After every row comes one of two labels: whether the row has a hidden trait. Each part has its own trait and labels.
[ -4  -1  19   5   4  14 -11 -21  -4   3  -1  -8   6 -22  -1   5] -> (79)
[-11  10  -3  -2   2  -2  -8  -1  23   3   4   3  -3   6 -12   2] -> (79)
[-2  0  2  3  5 25 -3 -8 -6  1 -2 -7  3  2 11  4] -> (79)
[  2  -9 -12   3   0   6   7  12 -27  -4  -3   2  -1   3   4  -4] -> (79)
[-12   8 -20   0  -4 -29   0  -2  18   3   3  -2   4   7  -5   3] -> (79)
[ 13  -5 -35  -2  -5  -5  11   3 -33  -1  -2  -6  -4  -6  -1   3] -> (82)
[-11  -3  31   8  14   7 -17  -3 -25  -1   0   4   3 -11  -8  -1] -> (79)
[ -5  -1   3   5   8  46   0  -8 -12  -2  -4  -7   1   9  10   5] -> (79)
[-18   1   6   5  -1 -35 -10   5 -24   1   1   1   6  12  -2  -4] -> (82)
[  5  -4 -17   0  -3 -14   4   6 -36  -4   0  -6  -2  -1   4   4] -> (82)
[-13   0  12   6   6   4  -7  -8  -3   3   1   1   7  10   3  -2] -> (82)
[-8 -3 16  5  6 11 -9 -8  1  1 -3  9  3 13  0 -5] -> (82)
[ -3   2 -15  -3 -11 -33   5   9 -15   1   4   6   0  18   9  -5] -> (82)
[  8   4  11  -6  -2 -24  -6  14 -11  -5   1   1  -4 -26 -22  -1] -> (82)
[ -7   2 -11   2  -2 -15   4  -3 -18   1   0 -10   4  14  13   6] -> (79)
[-13  -2  24  11   6  18 -13 -18  -6   3  -1  -8   6 -21   1   5] -> (79)
[-21   7  29   0   5   3 -10   8  10   0   4   2   2  -4   5   3] -> (79)

New part:
[  9   4   3   0 -18   4   2   0   0  -5  -2  -1   7   2   5   0  -8   8
   4  -1  -3  -2  -8  -1   2   3  -9 -13 -40   3  -2   8   4   4   7   0
   1  -3] -> P
[  6   1   2  -1 -13   6   3   0   0 -11   3   2   2   4   1   1  -3   0
   3   3  -2  -1  -8   4   2   4  -4 -12 -23   2  -3  11   5   1   5   3
   1   4] -> P
[  5   3   1  -1  -8   3   2  -4   2   0  -2  -2   6   2   6   2  -9   8
   7  -2  -3  -3  -4  -5   1   1  -6  -9 -34   3  -2   6   4   9   7  -1
   1  -3] -> J
[  5  -1   0  -1   1   4   4  -4   0  -5   5   4   2   6   1   3  -4  -1
   3   3  -4  -3  -3   0  -1   3  -6 -12 -21   4  -3  12   3   5   4   2
   2   6] -> P
[ 16   2   1   3 -18   2   0 -10  -1   2   0   1   5   7  -4   2  -5   2
   1  -2  -3  -6  -4  -8  -3   4 -25  -8 -18   9   5  10   6  -2  11   0
  -2   5] -> J
[  7   5   1   0 -12   1   2  -4   2   2  -6  -3   8   2   7   2 -13  11
   8  -4  -4  -3  -4  -6   1   1  -9  -8 -43   3   0   5   3  11   9  -2
   1  -4] -> J
[  3   2  -2  -1  10  -1   4 -11   4   9  -2   1   6   4   8   4 -14  10
   8  -3  -6  -4   2 -12  -2  -1   0  -8 -25   6  -1   7   2  16   7  -4
   2  -2] -> J
[  2   3  -2  -2  -1   1   3  -7   3   1  -3  -3   5   2   7   4 -12   8
   8  -3  -5  -1  -2  -5   1   0   0  -8 -29   3  -3   5   2  14   7  -1
   2  -2] -> J

Part 3:
[ -1   1  -6 -10 -10  -9  -8 -19  14   8   2   1  -2  21   1  -6  -2   4
 -10  -4  10   3] -> Zq
[-31  25 -10   1 -21 -15 -23   0  10   0  13   7  17  30 -37  -9  -8   0
   0  -4  24   2] -> RR
[ -1  11   7 -10 -30 -32  -7  -4  20  -5  -2   6   3  33   9  -1 -12   5
  -5  -8   4  20] -> RR
[-12  17  18  -9 -33 -27  -9   0  14  -6   0   8   5  37  13   2 -10   6
  -2  -9  17  20] -> RR
[ 13 -10  -8 -15   7   1   3 -25  10  14  -1  -5  -8   7   9  -4   1   5
 -11  -4   2   1] -> Zq
[ -1   6   7 -11 -23 -19  -5  -9  20  -2   0   6   2  30   7  -1 -15   4
  -9  -5   0  15] -> RR
[ -4   9   3  -9 -23 -18  -6  -8  22  -1   0   6   2  28   0  -1 -13   4
 -10  -5  10  14] -> Zq
[-32  30   1   5 -29 -26 -25   7   6  -3  13   7  19  44 -28  -8  -5   2
   5  -7  28  10] -> RR
[ -7  16   5  -7 -23 -18 -10  -8  18  -2   2   7   5  29  -4  -3 -11   4
  -8  -6   6  15] -> RR
[ -8  -4 -20  -6  10   4  -8 -22   6  13   6  -4   2   2 -14  -9   5   3
  -9  -4  14 -12] -> Zq
[-12   4 -17  -4   3  -2 -11 -18   5  10   8  -1   4  19 -18 -11   1   3
  -6  -4  18  -6] -> Zq
[  8 -11 -14 -12  15   7   3 -25   6  14  -1  -7  -7  -3   7  -5   1   4
 -12  -3   5  -6] -> Zq
[ -1  -4 -15  -9   7   1  -3 -23   8  12   2  -5  -4  12  -2  -7   2   3
 -11  -4  11  -6] -> Zq
[-12  10  -5  -5 -16 -16  -9  -9  16   1   6   5   6  25  -8  -6  -9   3
  -6  -4   5   9] -> Zq
[ -8   6  -9  -7  -9  -7  -8 -11  28   4   7   2  -3  -1 -12  -6  -5   3
  -7  -2   7   3] -> Zq
[-21  21  -3  -1 -20  -9 -19   0  14  -1  10   6  13  35 -24  -7  -9   2
  -3  -4  18   6] -> RR
[ -6   2 -11 -12  -3  -8  -8 -16  19   8   5   0   2  19 -11  -8  -4   3
 -12  -5  12   1] -> Zq
[-13   5 -20  -3   2  -4 -13 -17   6  11   8  -2   6  16 -22 -10   4   2
  -7  -2  16  -7] -> Zq
